Below are the code and all the weights of a small trained network. Each question names an input and a target symbol and asks about switching units off, where a switched-off unit gives its printed mean instead of its output.

import numpy as np


def w(rows, s, z=0):
    codes = np.array(rows[::2]) - 128.0
    scale = np.full(codes.shape[1], s)
    scale[-1] = z or s
    return codes * scale


def norm(h):
    return h / np.sqrt((h * h).mean(-1, keepdims=True) + 1e-5)


def softmax(a):
    e = np.exp(a - a.max(-1, keepdims=True))
    return e / e.sum(-1, keepdims=True)


def log_softmax(a):
    a = a - a.max(-1, keepdims=True)
    return a - np.log(np.exp(a).sum(-1, keepdims=True))


def net(x, mask):
    ids = ['ΘΦαδλμξπσ'.index(c) for c in x.split()]
    T = len(ids)
    res = E[ids] + P[:T]
    u = 0
    for l in range(2):
        r = norm(res)
        for j in range(3):
            rows = slice(3 * j, 3 * j + 3)
            q, k, v = (r @ M[l][rows].T for M in (Q, K, V))
            z = softmax(np.where(np.tri(T) > 0, q @ k.T / 3**0.5, -1e9)) @ v
            o = O[l][rows]
            res = res + np.where(mask[u + j], z, o[:, -1]) @ o[:, :-1]
        u += 3
    return log_softmax(norm(res)[-1] @ U[:, :-1].T + U[:, -1])


Q, K, V, O = {}, {}, {}, {}
E = w([
[113,217,68,160,154,186,167,167],'Θ',
[153,62,82,36,154,76,181,153],'Φ',
[89,128,66,73,81,98,9,67],'α',
[145,69,78,179,9,93,141,140],'δ',
[224,121,153,137,143,196,104,110],'λ',
[108,85,181,137,91,100,72,254],'μ',
[56,63,171,117,59,186,179,82],'ξ',
[71,158,200,21,156,137,101,136],'π',
[168,202,188,99,64,47,171,105],'σ',
],0.0052)
P = w([
[48,75,193,222,228,4,146,79],'0',
[127,136,109,83,92,145,135,166],'1',
[152,144,99,101,121,166,118,139],'2',
[150,145,103,114,119,163,107,130],'3',
[136,147,113,111,116,175,114,134],'4',
[153,144,113,107,115,147,119,135],'5',
[132,136,102,99,108,154,116,143],'6',
[142,132,114,99,105,142,123,152],'7',
[125,135,122,89,95,151,125,147],'8',
[126,116,121,91,81,140,146,163],'9',
[123,113,132,80,83,145,137,167],'10',
[117,121,130,75,76,149,136,185],'11',
],0.0029)
Q[0] = w([
[96,126,119,137,125,98,103,107],'L0H1',
[112,88,163,127,103,74,115,107],'L0H1',
[119,137,114,129,134,115,115,123],'L0H1',
[72,155,92,45,34,134,140,177],'L0H2',
[76,162,93,111,111,115,147,160],'L0H2',
[177,93,170,198,201,128,109,93],'L0H2',
[163,92,158,9,15,121,82,129],'L0H3',
[180,93,152,5,2,130,73,122],'L0H3',
[160,116,135,42,11,154,114,176],'L0H3',
],0.0072)
K[0] = w([
[111,149,100,106,98,128,132,140],'L0H1',
[123,153,91,77,77,143,128,146],'L0H1',
[116,135,121,131,132,126,130,132],'L0H1',
[172,133,125,76,83,199,119,149],'L0H2',
[159,148,132,120,115,169,144,160],'L0H2',
[90,115,135,162,160,79,124,111],'L0H2',
[230,110,155,108,115,187,107,128],'L0H3',
[255,108,157,113,120,216,105,120],'L0H3',
[194,102,164,143,149,156,115,83],'L0H3',
],0.0089)
V[0] = w([
[126,114,153,85,145,124,103,102],'L0H1',
[129,128,126,130,126,127,129,128],'L0H1',
[2,145,96,113,106,34,173,161],'L0H1',
[71,173,84,82,111,140,161,161],'L0H2',
[129,130,129,132,141,139,131,124],'L0H2',
[217,90,183,203,238,169,54,40],'L0H2',
[91,83,166,123,120,54,143,109],'L0H3',
[124,126,125,135,125,136,137,134],'L0H3',
[90,170,77,44,33,128,142,164],'L0H3',
],0.0033)
O[0] = w([
[175,116,97,161,127,180,115,111,120],'L0H1',
[126,129,130,127,128,126,127,131,128],'L0H1',
[60,205,69,245,232,61,182,127,201],'L0H1',
[203,125,102,163,149,171,64,58,210],'L0H2',
[123,127,121,128,122,116,125,124,129],'L0H2',
[5,138,87,79,44,11,189,192,3],'L0H2',
[200,134,99,158,162,219,53,92,109],'L0H3',
[129,125,141,124,125,127,132,126,129],'L0H3',
[91,90,153,212,210,56,124,96,162],'L0H3',
],0.0031,0.0029)
Q[1] = w([
[185,131,98,175,159,90,96,130],'L1H1',
[126,158,153,123,211,102,99,124],'L1H1',
[145,166,134,48,25,189,142,243],'L1H1',
[175,210,91,155,163,253,183,182],'L1H2',
[204,149,138,96,152,162,168,59],'L1H2',
[136,108,155,40,35,130,137,158],'L1H2',
[75,83,136,188,212,139,54,69],'L1H3',
[136,131,141,174,200,83,129,29],'L1H3',
[110,140,164,230,112,150,116,100],'L1H3',
],0.012)
K[1] = w([
[223,155,70,99,77,133,140,184],'L1H1',
[169,169,142,48,143,163,110,163],'L1H1',
[46,130,146,178,177,26,160,151],'L1H1',
[141,152,123,97,84,180,162,193],'L1H2',
[118,143,132,57,88,112,182,88],'L1H2',
[9,155,114,173,150,58,181,169],'L1H2',
[153,120,119,73,96,220,72,146],'L1H3',
[230,141,127,50,77,171,125,98],'L1H3',
[153,159,127,164,44,205,137,142],'L1H3',
],0.012)
V[1] = w([
[189,114,70,180,79,37,103,195],'L1H1',
[126,71,68,209,53,157,198,67],'L1H1',
[55,85,168,97,91,113,151,89],'L1H1',
[151,154,138,220,207,167,140,148],'L1H2',
[221,65,177,152,137,141,43,40],'L1H2',
[192,56,254,134,153,99,149,157],'L1H2',
[78,78,169,197,109,198,75,227],'L1H3',
[195,187,228,170,76,141,200,112],'L1H3',
[182,45,93,94,209,167,214,167],'L1H3',
],0.0046)
O[1] = w([
[236,93,74,194,105,38,94,163,89],'L1H1',
[109,68,51,211,48,162,193,56,132],'L1H1',
[112,41,191,118,139,139,142,55,45],'L1H1',
[48,189,109,183,165,97,197,167,253],'L1H2',
[44,67,160,60,59,2,133,109,154],'L1H2',
[142,47,237,136,164,52,180,137,100],'L1H2',
[78,75,161,190,105,202,64,227,98],'L1H3',
[175,201,202,163,66,143,193,141,121],'L1H3',
[167,43,84,70,186,160,219,188,174],'L1H3',
],0.0045,0.0042)
U = w([
[125,225,60,188,170,198,152,152,173],'Θ',
[170,58,68,62,204,71,207,140,150],'Φ',
[74,129,64,107,112,72,8,49,103],'α',
[163,56,59,247,34,70,151,114,70],'δ',
[255,86,174,93,95,213,70,110,185],'λ',
[112,69,193,188,139,92,70,249,137],'μ',
[40,72,165,150,98,195,208,60,152],'ξ',
[52,176,223,22,218,144,92,131,6],'π',
[185,206,207,143,92,32,180,87,143],'σ',
],0.0067,0.0026)

Each question gives the input, a string of symbols that net reads in full, and the target symbol t.
The units are the heads (3 rows each of Q, K, V and O). Each row of codes is followed by its name. A weight is (code - 128) times the scale printed after its matrix; where a second scale follows, it is the last column's (O and U).
mask holds one flag per head, layer by layer. A switched-off head (its flag False) gives its mean, the last column of its rows in O, instead of its output. The means were averaged over made-up inputs and are rounded, as every weight is.
A unit's drop is (log p(t) with every unit on - log p(t) with that unit switched off) / (log p(t) with every unit on - log p(t) with every unit switched off).
The circuit of an input: a set's keep is (log p(t) with only the set's units on - log p(t) with every unit switched off) / (log p(t) with every unit on - log p(t) with every unit switched off). Starting from all 6 units, units are removed one at a time, each time the one whose removal leaves the highest keep (on an exact tie, the one counted first), for as long as the keep stays at least 0.8.
circuit, biggest first: the units of the circuit, biggest drop first
unit that matters most: the unit with the biggest drop
which heads matter: for each layer, one digit per head in row order, 1 if its drop is at least 0.15 and else 0, layers parted by /
input Φ Φ α Θ ξ Θ Φ λ, target Φ: circuit, biggest first : L1H3; L0H3
input σ Θ π λ δ, target σ: unit that matters most : L1H3
input δ Θ Θ σ μ λ, target δ: circuit, biggest first : L1H1; L0H2; L0H3
input δ μ Θ δ ξ Θ δ λ σ ξ Θ Θ, target δ: which heads matter : 001 / 100
input ξ δ α Φ Θ δ λ Φ π, target ξ: circuit, biggest first : L1H1; L0H2
input ξ μ Φ π λ δ Θ σ Θ Φ π Θ, target ξ: which heads matter : 011 / 100
input Φ α π λ, target Φ: which heads matter : 001 / 001
input Θ α Θ ξ α μ δ π Φ λ α, target Θ: circuit, biggest first : L1H2; L0H2
input μ Φ δ Φ σ λ, target μ: which heads matter : 011 / 001
input Θ μ λ α, target Θ: which heads matter : 000 / 010
input λ π μ π μ α Φ Φ, target λ: which heads matter : 011 / 010
input Φ σ Φ λ σ σ ξ δ σ δ, target Φ: which heads matter : 000 / 001
input Θ Θ Θ Φ μ λ ξ Θ μ, target Θ: which heads matter : 000 / 010
input ξ μ λ π σ Θ σ, target ξ: which heads matter : 000 / 100
input ξ α λ δ λ Φ λ α, target ξ: unit that matters most : L1H1
input α α Φ μ Θ σ Θ Θ Φ σ Φ λ, target α: circuit, biggest first : L1H3; L0H2; L0H3
input σ Θ δ Θ Φ λ ξ, target σ: circuit, biggest first : L1H3; L0H3; L0H2
input Θ σ ξ Φ Θ π μ λ σ, target Θ: circuit, biggest first : L1H2; L0H2
input ξ δ Φ σ ξ λ, target ξ: circuit, biggest first : L1H1; L0H2; L0H3
input π σ σ Φ Θ δ Θ Θ Φ σ α λ, target π: circuit, biggest first : L0H3; L0H2; L1H1
input Θ λ λ λ Θ Φ π α σ Θ π, target Θ: circuit, biggest first : L1H2
input α Θ Θ λ α μ, target α: which heads matter : 000 / 001
input Φ Θ α Φ μ π Θ μ Θ λ π ξ, target Φ: which heads matter : 010 / 001
